Here is a tiny trained network, its code and every weight. The questions are about switching its units off for an input and a class, where a switched-off unit gives its printed mean instead of its output.

import numpy as np


def w(rows, s, z=0):
    codes = np.array(rows[::2]) - 128.0
    scale = np.full(codes.shape[1], s)
    scale[-1] = z or s
    return codes * scale


def f(y):
    return np.maximum(y, 0)


def log_softmax(a):
    a = a - a.max(-1, keepdims=True)
    return a - np.log(np.exp(a).sum(-1, keepdims=True))


def net(x, mask):
    res = np.array(x, float).reshape(1, 5) / 4 @ E
    y = f(res @ A[0][:, :-1].T + A[0][:, -1])
    res = res + np.where(mask, y, B[0][:, -1]) @ B[0][:, :-1]
    return log_softmax(res[-1] @ U[:, :-1].T + U[:, -1])


A, B = {}, {}
E = w([
[183,143,116,195,151,88,202,159,232],'x0',
[64,106,72,92,202,2,123,131,72],'x1',
[222,64,49,40,166,186,175,144,89],'x2',
[83,105,50,174,62,135,178,50,107],'x3',
[139,117,84,212,215,203,65,149,96],'x4',
],0.0084)
A[0] = w([
[178,142,112,168,163,85,176,140,164,37],'N1',
[137,132,185,41,62,77,172,135,148,47],'N2',
[100,144,125,88,107,150,109,138,79,1],'N3',
[119,134,84,165,82,155,166,111,111,7],'N4',
[167,118,107,159,143,98,175,144,184,63],'N5',
[169,125,108,103,123,148,130,120,128,95],'N6',
[92,135,199,159,139,100,104,153,125,92],'N7',
[130,127,105,170,200,162,116,124,110,53],'N8',
[140,126,114,178,173,113,176,143,165,39],'N9',
[145,127,143,67,92,91,182,120,132,36],'N10',
[76,129,99,102,189,77,127,136,112,66],'N11',
[160,108,194,146,75,233,135,127,164,75],'N12',
[105,127,159,186,125,96,124,126,157,41],'N13',
[191,123,77,54,149,164,164,127,118,39],'N14',
[155,152,163,138,93,183,139,123,137,86],'N15',
[81,98,128,67,95,177,44,135,67,71],'N16',
[133,127,88,190,162,146,103,111,100,74],'N17',
[157,146,130,77,168,144,139,147,124,117],'N18',
[168,134,197,90,190,111,96,145,142,18],'N19',
[176,86,68,70,154,148,168,161,121,50],'N20',
[70,128,175,195,92,107,84,126,113,30],'N21',
[128,144,93,207,215,183,77,151,104,94],'N22',
[116,119,105,99,203,49,126,130,118,127],'N23',
[138,144,160,116,132,164,118,130,151,92],'N24',
[93,130,183,167,122,88,89,128,161,76],'N25',
[139,115,121,142,124,134,108,132,124,90],'N26',
[144,143,161,121,85,204,123,144,133,78],'N27',
[175,126,91,157,147,90,173,152,189,30],'N28',
[126,147,121,86,73,98,167,119,135,55],'N29',
[127,116,131,113,74,98,143,104,131,47],'N30',
[94,110,96,121,182,69,128,120,124,117],'N31',
[132,101,117,164,152,141,105,129,127,6],'N32',
[150,146,88,86,138,150,145,136,127,64],'N33',
[154,109,131,110,158,137,152,111,107,36],'N34',
[93,128,69,158,88,129,155,106,128,37],'N35',
[111,142,125,72,104,139,103,101,96,72],'N36',
[123,108,90,143,112,119,151,105,108,11],'N37',
[104,139,157,105,130,158,97,109,93,37],'N38',
[85,117,2,177,41,130,193,106,91,29],'N39',
[128,122,157,136,156,138,133,125,127,87],'N40',
[147,134,185,80,138,105,126,150,130,34],'N41',
[110,138,89,120,162,53,125,137,84,87],'N42',
[171,132,224,70,215,107,85,193,144,45],'N43',
[150,101,98,105,114,135,160,122,125,86],'N44',
],0.011,0.0018)
B[0] = w([
[143,125,189,78,144,118,172,99,59,191],'N1',
[46,39,125,109,189,97,101,227,162,218],'N2',
[145,120,172,98,144,124,165,101,78,175],'N3',
[162,112,118,139,122,172,105,83,177,183],'N4',
[135,105,198,92,141,130,162,102,49,192],'N5',
[114,181,110,145,129,112,117,128,120,166],'N6',
[91,211,87,162,144,136,124,105,124,190],'N7',
[75,82,134,114,157,94,119,185,170,186],'N8',
[128,117,182,77,129,117,157,102,58,183],'N9',
[70,91,138,107,162,100,113,200,161,189],'N10',
[199,120,105,141,53,95,124,174,124,197],'N11',
[230,113,69,138,46,68,103,190,86,231],'N12',
[91,206,109,135,140,120,124,118,84,186],'N13',
[58,244,101,172,142,103,112,120,116,215],'N14',
[188,121,102,145,85,84,117,162,103,188],'N15',
[133,121,229,68,147,105,200,80,39,234],'N16',
[89,94,140,101,155,117,100,189,174,186],'N17',
[102,174,107,169,128,148,107,102,139,175],'N18',
[161,100,117,137,135,195,136,51,201,188],'N19',
[56,247,86,166,141,126,108,114,106,216],'N20',
[72,240,89,152,159,126,130,110,110,215],'N21',
[38,39,144,91,167,92,121,220,190,231],'N22',
[215,117,106,151,50,98,116,177,94,206],'N23',
[158,108,108,140,91,122,117,128,121,162],'N24',
[68,214,90,153,151,139,116,109,103,201],'N25',
[119,118,127,127,138,118,130,142,128,140],'N26',
[200,120,124,145,65,98,127,171,116,196],'N27',
[124,115,202,85,135,116,176,92,52,197],'N28',
[94,73,142,116,165,107,109,185,154,187],'N29',
[91,109,135,113,151,135,102,174,155,175],'N30',
[195,128,99,155,64,110,104,167,108,196],'N31',
[88,107,140,121,140,105,127,157,158,155],'N32',
[97,181,116,142,138,119,109,121,117,168],'N33',
[100,168,116,146,137,122,125,126,116,158],'N34',
[154,116,106,133,140,186,116,80,174,191],'N35',
[131,115,189,110,158,121,179,113,88,183],'N36',
[144,126,123,140,118,162,129,93,157,163],'N37',
[133,124,161,107,152,123,179,102,86,176],'N38',
[184,102,120,142,135,236,128,35,234,252],'N39',
[123,113,125,117,117,134,113,113,140,141],'N40',
[113,84,130,136,137,169,117,113,198,166],'N41',
[211,127,107,146,64,107,102,176,109,199],'N42',
[176,87,104,139,126,250,135,8,229,227],'N43',
[92,164,114,160,124,123,120,121,123,172],'N44',
],0.017,0.011)
U = w([
[242,109,85,163,10,68,100,206,105,195],'0',
[58,254,84,188,156,112,108,122,113,101],'1',
[59,26,146,81,185,90,95,241,208,204],'2',
[186,80,119,141,124,225,133,49,224,148],'3',
[156,117,240,47,138,101,237,96,34,3],'4',
],0.0069,0.00034)

Each question gives the input, the list of numbers given to net, and the class t.
The units are the neurons (one row each of A and B). Each row of codes is followed by its name. A weight is (code - 128) times the scale printed after its matrix; where a second scale follows, it is the last column's (A, B and U).
mask holds one flag per neuron, in row order. A switched-off neuron (its flag False) gives its mean, the last column of its row in B, instead of its output. The means were averaged over made-up inputs and are rounded, as every weight is.
A unit's drop is (log p(t) with every unit on - log p(t) with that unit switched off) / (log p(t) with every unit on - log p(t) with every unit switched off).
The circuit of an input: a set's keep is (log p(t) with only the set's units on - log p(t) with every unit switched off) / (log p(t) with every unit on - log p(t) with every unit switched off). Starting from the 12 units with the biggest drops (on a tie, the unit counted first), units are removed one at a time, each time the one whose removal leaves the highest keep (on an exact tie, the one counted first), for as long as the keep stays at least 0.8.
circuit, biggest first: the units of the circuit, biggest drop first
most important unit: the unit with the biggest drop
k most important neurons: the k neurons with the biggest drops, biggest first
drop when u is switched off: that unit's drop, to one decimal
input [-7,-8,-7,2,-7], class 0: most important unit -> N12
input [-4,5,6,-6,1], class 1: 3 most important neurons -> (N20; N14; N39)
input [-6,-6,-3,-6,0], class 0: 3 most important neurons -> (N12; N39; N27)
input [6,-4,8,-7,5], class 1: 2 most important neurons -> (N20; N14)
input [8,-6,2,5,3], class 4: 2 most important neurons -> (N28; N5)
input [2,4,0,3,4], class 0: 2 most important neurons -> (N2; N31)
input [-3,7,6,4,1], class 0: 2 most important neurons -> (N23; N42)
input [4,7,8,6,3], class 1: 2 most important neurons -> (N20; N14)
input [-1,7,0,-1,8], class 2: 3 most important neurons -> (N22; N8; N17)
input [-5,7,0,-8,6], class 3: 3 most important neurons -> (N43; N19; N12)
input [8,7,4,-7,-7], class 4: 4 most important neurons -> (N28; N1; N5; N12)
input [-7,0,5,-5,7], class 2: 2 most important neurons -> (N22; N8)
input [3,6,1,8,7], class 3: 3 most important neurons -> (N39; N2; N35)
input [6,-5,1,4,7], class 2: circuit, biggest first -> (N22)
input [-6,7,-4,-6,-3], class 0: 4 most important neurons -> (N23; N11; N42; N39)
input [5,-1,-4,-4,-2], class 4: 2 most important neurons -> (N39; N20)
input [-2,-5,6,-6,-7], class 2: drop when N2 is switched off -> 3.8
input [6,0,-6,-7,-5], class 3: drop when N14 is switched off -> 0.6
input [-6,5,8,7,-4], class 1: drop when N20 is switched off -> 1.5
input [8,-4,-5,-1,3], class 4: drop when N29 is switched off -> 0.0
input [-6,3,1,8,6], class 3: circuit, biggest first -> (N39)
